Each row has a class, written as a number after it.
[  0  11 -74  18  -7  25 -28  35  14 -17  -5   2 -25 -35 -27  34  16 -27
  -3   9  13   8  -7 -19   1  -7   9  -6  41 -41   8   6   4 -36  38] -> 0
[ 37  12  47  22 -32  47 -20 -52  44 -31   3 -13 -63   8  24  -6   6  30
  18  19   7  11  14  -9 -25  13 -12  22  27 -25  24  -3 -35  33  -6] -> 4
[ 22  -2 -36  -8  -8 -12  19 -12 -22  48  -9  -7  47   2 -15 -21  26 -20
  14  44 -29 -59  -3   1  -7  51   3 -21 -14  -9 -26  39  -6 -55 -27] -> 1
[ 27   8  37  -8   3 -23  -8  26  -9  17 -20 -26   2   3  -9  -1 -19  23
   9 -25   3   2 -13  -1 -18  26  22  -6   5   9  11 -14 -11   6   8] -> 7
[ 32  -4 -33 -11   7 -16   0 -50 -18  44 -31 -15  58 -12   4 -31  29 -23
  -5  31 -15 -46  19   8   7  28  15 -33  30 -27 -14  -1  34 -66 -27] -> 8
[ 44   0  36  20 -36  27  -2 -18  56   6  14 -24 -64  11  25  39  14  24
  14  30  29  19   6 -10 -25 -15  11  23  12 -30  24  12 -53  23  -8] -> 5
[ 30  24  13 -16  14   3 -11 -37  34  56   2 -76 -22 -19  23 -48  -7  40
  -5  58  -8   3  -5 -15  24  26 -18  -3   6 -88 -17  -5  47  27 -38] -> 2
[ 34   4  36  -9  10 -12   2  34  -8  30 -37 -32  -6 -11   4  -6 -25  27
  -2  -9   5  -2 -21  -6 -26  28  21  -6  13  -7  10  -7 -18  14   7] -> 7
[ 34   7  37 -10 -18 -21  13  27   6  -1 -15 -27   5   8  -8  -8  -4  18
 -12 -18  -5 -22   3 -13 -28   0  16   3  24 -11  -9 -27 -21  14   3] -> 8
[ -9   9 -76  15   1  27 -21  40  10 -14  -8  -3 -25 -32 -25  30  18 -25
 -10  16  15   6  -3 -19   8  -5   9 -14  48 -33   6   8  11 -32  37] -> 0
[ 33  -4 -30 -10  19 -13  -8 -49 -24  50 -32 -18  58 -13   9 -33  28 -23
  -5  29 -21 -44  21  11   3  34  14 -41  30 -20 -14   6  33 -66 -25] -> 8
[ 27   5  40  18 -25  49 -10 -30  60 -26  10  -9 -70  16  30  -3   9  30
  30  22  12   9  11 -20 -20   4 -15   5  19 -51  15  16 -33  21 -15] -> 2
[ 19   9  34  20 -27   6  13 -22  58   9  10  -6 -83   2  47  41   2  25
  -6  16  20  28  -8 -12 -29 -36  13  24   0 -68  30  -3 -43  20   7] -> 9
[  4   4 -87   1  -3  42 -26  17  23 -29 -11   9 -24 -27   5  50  13 -19
 -35  23   3  -6  22 -13   1 -19   6 -27  63 -36   8  -8  -2 -40  19] -> 8
[ 24  10  35 -17 -39 -48  24  40  13 -20 -31 -23  24  -9 -18   3 -12   7
   8 -32  -3  -3 -22 -10 -18  -7  20  -7   4  19   0 -37 -47   2  13] -> 3
[ 10   3 -74   2 -28  38 -32  25  28 -30  -8  15 -45 -45 -44  36   2 -17
   1  14  18   4  10 -23   6 -27   4  -8  47 -70  14   5  -7 -38  14] -> 2
[ 31  -4 -33   2 -14  -7   1 -13   2  40 -16  -7  34 -31 -14 -11  13  -8
  33  28 -16 -26 -25   2 -17  19   4 -15   5 -51 -10   9   8 -63 -27] -> 2
[ 52 -17 -30   2   0  -9  -1   0 -16  43 -16 -22  47 -10 -13  -9  30 -34
  14  42 -33 -41   3   3  -2  64   7 -32   9  16 -23  34  -6 -77 -27] -> 5
[ 30  -2 -71   6 -27  44 -29  32  20 -15  -9  -3 -40 -35 -35  55  12 -28
 -18  30  19   1  15 -16  17  -3   7 -15  52 -30   9  12 -18 -30  14] -> 5
[ 16   6  44  21 -36  -3 -18 -35  51 -13  31 -16 -66  15  52  44   5  33
   2  25  30  32  -8 -10 -21 -11  23  33   9 -69  25  -9 -35  38  -5] -> 10
[ 22   9 -42   1   3 -35   5 -17  -5  53 -21  -4  27 -21   7  -2   7 -30
   2  24 -36 -27 -27   9  -9  28   9 -20  -9 -39 -10  -6   8 -66 -11] -> 9
[ 19   5  56  25 -38  -2 -13 -32  53  -4  38 -17 -81  16  52  49  10  34
   1  25  24  30  -5 -13 -31   2  25  35  14 -76  21  -5 -42  35 -10] -> 10
[ 13  13  38   9 -45  37   4 -45  62 -23  -3 -19 -58   7  40   7  10  16
   2  23  12   2  12  -9  -3   9 -22  -3  17 -20  11  -6 -34  22  -7] -> 3
[ 27   6 -35   2 -27   0   8  -3  -3  64 -12 -20  32 -12  -6 -21   3 -11
  12  31 -14 -45 -27   9 -18  33   7  -9  -6 -33 -16  21   2 -42 -18] -> 1
[ 27  12  40  16 -27  21  -3 -48  52  -4  18 -22 -55  17  31  28  20  27
  -9  14  11  -2  19 -12 -26 -16   4  25  24 -63  23  -1 -26  18 -12] -> 8
[ 21   8  41  17 -15   5  15 -27  38  15   5 -17 -79   6  50  30  13  24
   1  18   1   7  13 -19 -27 -10   1   6   7 -59  33  10 -40  10  -7] -> 9
[ -3  -4 -72   9  -5  39 -17  56   8 -14 -30  18 -14 -48 -27  23   4 -36
 -14  -3  17   1  -3 -22   4 -22   6 -12  51 -34   7   3  12 -36  39] -> 0
[ 31   0 -25  -1  28  -8  -1 -27 -22  47 -30 -20  56 -11   8 -42  35 -22
  21  31 -19 -30   0   1   1  52   8 -49  15  -5 -18  23  33 -67  -5] -> 0
[  5   4 -84  -5 -18  35 -12  35  13  -3  -4  -1 -39 -28  -7  41   3  -9
 -22  28  24  -3   7 -18  -3 -17   8 -27  39 -40  16  27 -18 -27  21] -> 1
[ 37  -3 -33  -1   9 -24  -2 -22 -21  36  -9  -9  35 -26 -24 -28  24 -17
  20  45 -42 -37  -5   6 -22  66  11  -7   9  -1 -25  10  -5 -63 -22] -> 4
[ 44  -9 -20 -12  28   5 -17 -42 -26  70 -43 -15  46 -31  13 -30  11 -13
   4  34 -12 -21   1   5   2  57   4 -42  12 -17  -7  18  30 -62 -17] -> 7
[ 20  12  44 -13 -21 -24  23  48   0  16  -3 -33 -12  22 -29 -18 -14  17
   1 -27  10 -28  -3 -18 -19   6  18  -4   2  -3  -2   8 -30  31   8] -> 1
[ 27   5 -40   0   1 -29  13 -13  -6  61 -28   1  22 -30  11  -2   5 -30
  -5  29 -31 -27 -31   8 -15  26   9 -20  -5 -49 -14  -5   5 -61 -15] -> 9
[ 31 -16 -37   3  27   7  -6 -25 -25  50 -17  -1  29 -19  15  -9  25 -12
  11  53 -29 -39  -6   3  -4  79   4 -24   5  -4 -16  41   6 -80 -23] -> 7
[ 37  11 -45  20 -23 -27   7  -9 -17  43 -15 -20  40  -9  12  -7  23 -27
  22  32 -35 -25 -17   9 -19  21   2  -6  -1 -23  -7  -1  13 -51 -17] -> 6
[ 34   8 -38 -12 -10  -7  12   2  -6  71 -20 -28  36 -21  -8 -16   6 -13
   3  38 -17 -40 -23   1 -15  32   5 -30  -4 -38 -14  19   4 -35 -18] -> 1
[ -7   8 -86  14  -6  24 -29  30   7 -27  -2   7 -22 -31 -25  39  21 -22
   2   6  14   8   1 -17   8  -7  10  -8  43 -32   8   5  10 -46  36] -> 0
[ 45  43  -2   8 -14 -30 -10 -66  18  48  26 -82 -26   7  84 -36  -2  50
  -3  68  13  18   0   4  25   5  -9  31 -17 -70   0 -16  54  49 -53] -> 6
[  0   5 -68  -7 -24  24  -8   7  35 -21 -13   2 -40 -49  11  49   6 -12
 -27  25  27   8   7 -20  14 -26   4 -22  51 -40  14  -3 -21 -39  19] -> 3
[ 31   6  26 -11 -31 -34   7  54  16 -40 -12 -13  21  15 -53   1  -3   9
  38 -47 -10  -1 -14 -16 -17  -1  20 -18  10   6  -2 -31 -25 -10  12] -> 2
[ 32  10 -35  -8 -21 -13   6  -7  -9  73 -19 -32  34 -20  -8 -24   2  -7
  10  38 -10 -40 -30   7 -15  26   7 -15  -7 -42  -8  19   5 -36 -17] -> 1
[ 20   2  54  -9 -15 -44   6  39  -8 -11   4 -27   3  19   5   7  -3  15
  -2 -23   3  -6   0 -16 -13  28  24 -24  17   2  -8 -24 -14  26   4] -> 10
[ 15   2  57  20 -43   6 -11 -33  36  -8  34 -20 -67  16  43  47  19  34
   6  17  18  12  17 -15 -25   8  11  14  17 -57  25   3 -31  24 -14] -> 10
[ 31  -4 -26   5  -4  -1  -2  -9   4  36 -12  -8  30 -26 -11 -19  13 -13
  26  28 -19 -30 -25   1  -9  26   3 -20   8 -45 -11  20  12 -63 -26] -> 2
[ 36  32   3  -6  13  -2 -38 -80  35  64  22 -75 -30 -14  76 -16 -20  69
  -9  55  20  29 -14   6  21  33  -7  33 -22 -74   5 -10  53  29 -42] -> 7
[-12   6 -74  -3 -31  17 -10  19  19 -29 -14   8 -30 -47 -15  39   7 -26
 -26  19  25   6   7 -16  23 -20   5 -14  49 -27   2  -8 -14 -35  19] -> 3
[  33   45   -9   -6  -12   -6  -15  -72   46   49   15 -101   -4   -4
   66  -12    2   58  -25   63   -3    1   23    0   11   16   -3   21
    7  -77   -3  -30   50   24  -53] -> 8
[ 26   0 -85   9 -17  35   0  43   0  -2 -34   8 -43 -47   8  31   8 -29
 -30  45  16  -4  21 -24   4 -33   2 -13  54 -53  13  10  -3 -18  13] -> 6
[ 44  38   0  -5   5 -19   2 -43  22  61   2 -88 -19   5  58 -44   6  28
 -14  74 -15   0  11 -10  27  23 -14  -1   3 -65 -11 -14  49  34 -34] -> 6
[ 25  16  42   9 -42  54  -1 -30  43  -9  -3 -15 -52  32  15   1   5  23
  13  10  14 -12  12 -12 -16   5 -11   0   8 -35  14  17 -37  40   1] -> 1
[ 32  12  44  23 -34  29   3 -39  35  -5  15 -24 -73  -7  17  26  19  43
  15  18  13  13  17 -11 -44   5   7  23  32 -44  31   2 -40  22 -13] -> 4
[ 21   4  53 -13 -22 -38  32  32   4  -2 -17 -25   2  -8  -1  -7  -6  14
  -1 -23   6 -12  -9 -16 -12   6  12 -10   8  12  -8 -14 -37  15   0] -> 3
[ 29  -3 -24   1  28  -6  -5 -23 -28  62 -30 -25  54 -23   4 -46  33 -24
  16  33 -20 -33  -2   1   1  48   4 -46  15 -13 -15  28  40 -67  -5] -> 0
[ -9  -5 -73  -5 -26  37   2  34  14  -9 -38   3 -30 -67   7  33   1 -22
 -27  34  26  -4  12 -21  15 -24  -5 -25  57 -26  10  -2 -15 -27  12] -> 3
[ 28   1  52  -8 -11 -13  16  45   8  -8 -13 -18 -16   5 -22 -29  -9  17
  15 -12   5 -13  -6 -26 -20   0   8 -11  20 -19  -4   0 -27  17  -1] -> 2
[ 64   8  48  -9 -18 -16   1  43   6  24 -26 -54  -9   5 -13  -5 -13  15
  -2  -5  -4  -7  -8   1 -17  31  29 -19  24  10   1  -8 -29  11  -9] -> 5
[ 21 -11 -21   5  -4 -32  -2 -17 -21  35   2 -20  36  -3  19  -5  33 -18
   6  55 -36 -37  -4   1  -4  82  17 -27  12 -20 -30  14   5 -61 -31] -> 10
[  58   31    3   -6   -2    6  -20  -32   42   65   12 -114  -23  -11
   53   -4   -4   51  -16   57    2    7   23   -2   24   45   -1   -4
    9  -46    0    0   39   22  -54] -> 5
[ 34 -15 -74  -2 -21  62 -21  59  11 -12 -37   5 -31 -48 -18  43   1 -33
 -26  23  24  -7  25 -23  10  -9   3 -33  68 -14   9  13 -16 -33  16] -> 5
[ 75   7  37  -8 -43 -30   1  67  28  -7 -19 -38  22   6 -40  14 -13  -1
  12 -22   1   7 -21 -16 -34  -2  25  -4   1  24  -3 -24 -59   8  23] -> 5
[ 29  10 -36  -6  -9  -9   7  -8  -6  64 -13 -17  39 -13 -13 -16   3 -15
   5  29 -12 -47 -32   6 -10  22   7 -18  -9 -38 -12  26   1 -40 -12] -> 1
[ -4  11 -96   3 -17   6 -15  26  12 -27 -17  23 -38 -36 -18  59   5 -34
 -22  11   6   4   8 -17  15 -25  14 -12  35 -51  15 -12 -12 -46  27] -> 9
[ 18  37  12 -15  -4  -7  -3 -57  40  60  -1 -91 -13 -24  59 -37  -5  38
 -21  71  -1   5  -7  -4  38  29 -15  -4   7 -58 -15 -19  34  25 -34] -> 3
[ -1  -4 -84  -3 -11  49 -19  31   5 -24 -39  19 -14 -45 -15  38   5 -33
 -36  12   9 -20  24 -18  13 -31   6 -20  77 -49  12 -15   9 -34  16] -> 8
[ -4   5 -72  -9 -20  18 -17   7  29 -29 -11   4 -31 -46   4  53   9 -15
 -21  16  15  10   9 -15  16 -22   2 -27  45 -27  17  -5 -18 -45  19] -> 3
[ 24  13  43   9 -36  30  18 -22  37  16  13 -26 -70  20  31  21   9  44
   7  20  31  -9  14 -15 -30 -10   8  10   8 -51  28  32 -45  36 -12] -> 1
[ 37 -13 -36   4  16  -6 -12 -29 -16  57 -16 -13  37 -23  14 -15  16 -11
  14  49 -26 -23 -18   2 -17  73   4  -4  -7 -16 -20  31   3 -76 -20] -> 7
[ 40   2  38  23 -26  36  -2 -13  57   9  16 -32 -81  14  35  38  14  27
   7  35  26  16  15  -7 -22   3  12  11  20 -24  27  23 -49  27 -15] -> 5
[ 23  13  42   3   6 -37  11  47 -12  12 -10 -29   9   7 -16 -16  -1  15
  16 -33  -2  -6 -32  -2 -20  18  30 -10   9   4  -3  -9  -2   8  16] -> 0
[ 21  -8 -21  10 -15 -38 -11 -16 -20  30   8 -13  40  -6  12   3  24 -21
   8  42 -30 -27 -24   6 -10  63  21 -12   7 -28 -24   7   2 -62 -23] -> 10
[ 36   7  39  22 -37  23  -5 -37  52  -4  18 -14 -91 -12  27  16   4  47
  13  34  29  33  -2  -5 -45  -9  14  46  20 -48  28  -5 -47  41  -7] -> 4
[ 22  10  43  -2   5 -29  18  45 -11  27 -26 -39  -2  -1 -10 -26  -2  18
   6 -11   4  -5 -27  -4 -24  12  27 -14  16  -4  -1  -7  -4  14  18] -> 0
[ 31  -1  37  16 -31  22   6 -25  64  -5  20  -6 -81  -3  26  23  12  42
  22  32  36  30  -4 -20 -35 -33  10  29   8 -79  22  17 -47  23 -12] -> 2
[ -4   7 -64   9 -32  11 -44  26  17 -35  10   1 -30 -21 -20  60   8 -24
 -23  13  12  10   9 -17  14   7  19 -13  49 -48   1 -16  -1 -24  26] -> 10
[ 36 -10 -18 -10  34   8 -22 -47 -25  66 -34 -12  41 -25  13 -26  15 -13
   8  35 -16 -25  15   2   6  57   0 -40   8 -12  -2  28  29 -65 -16] -> 7
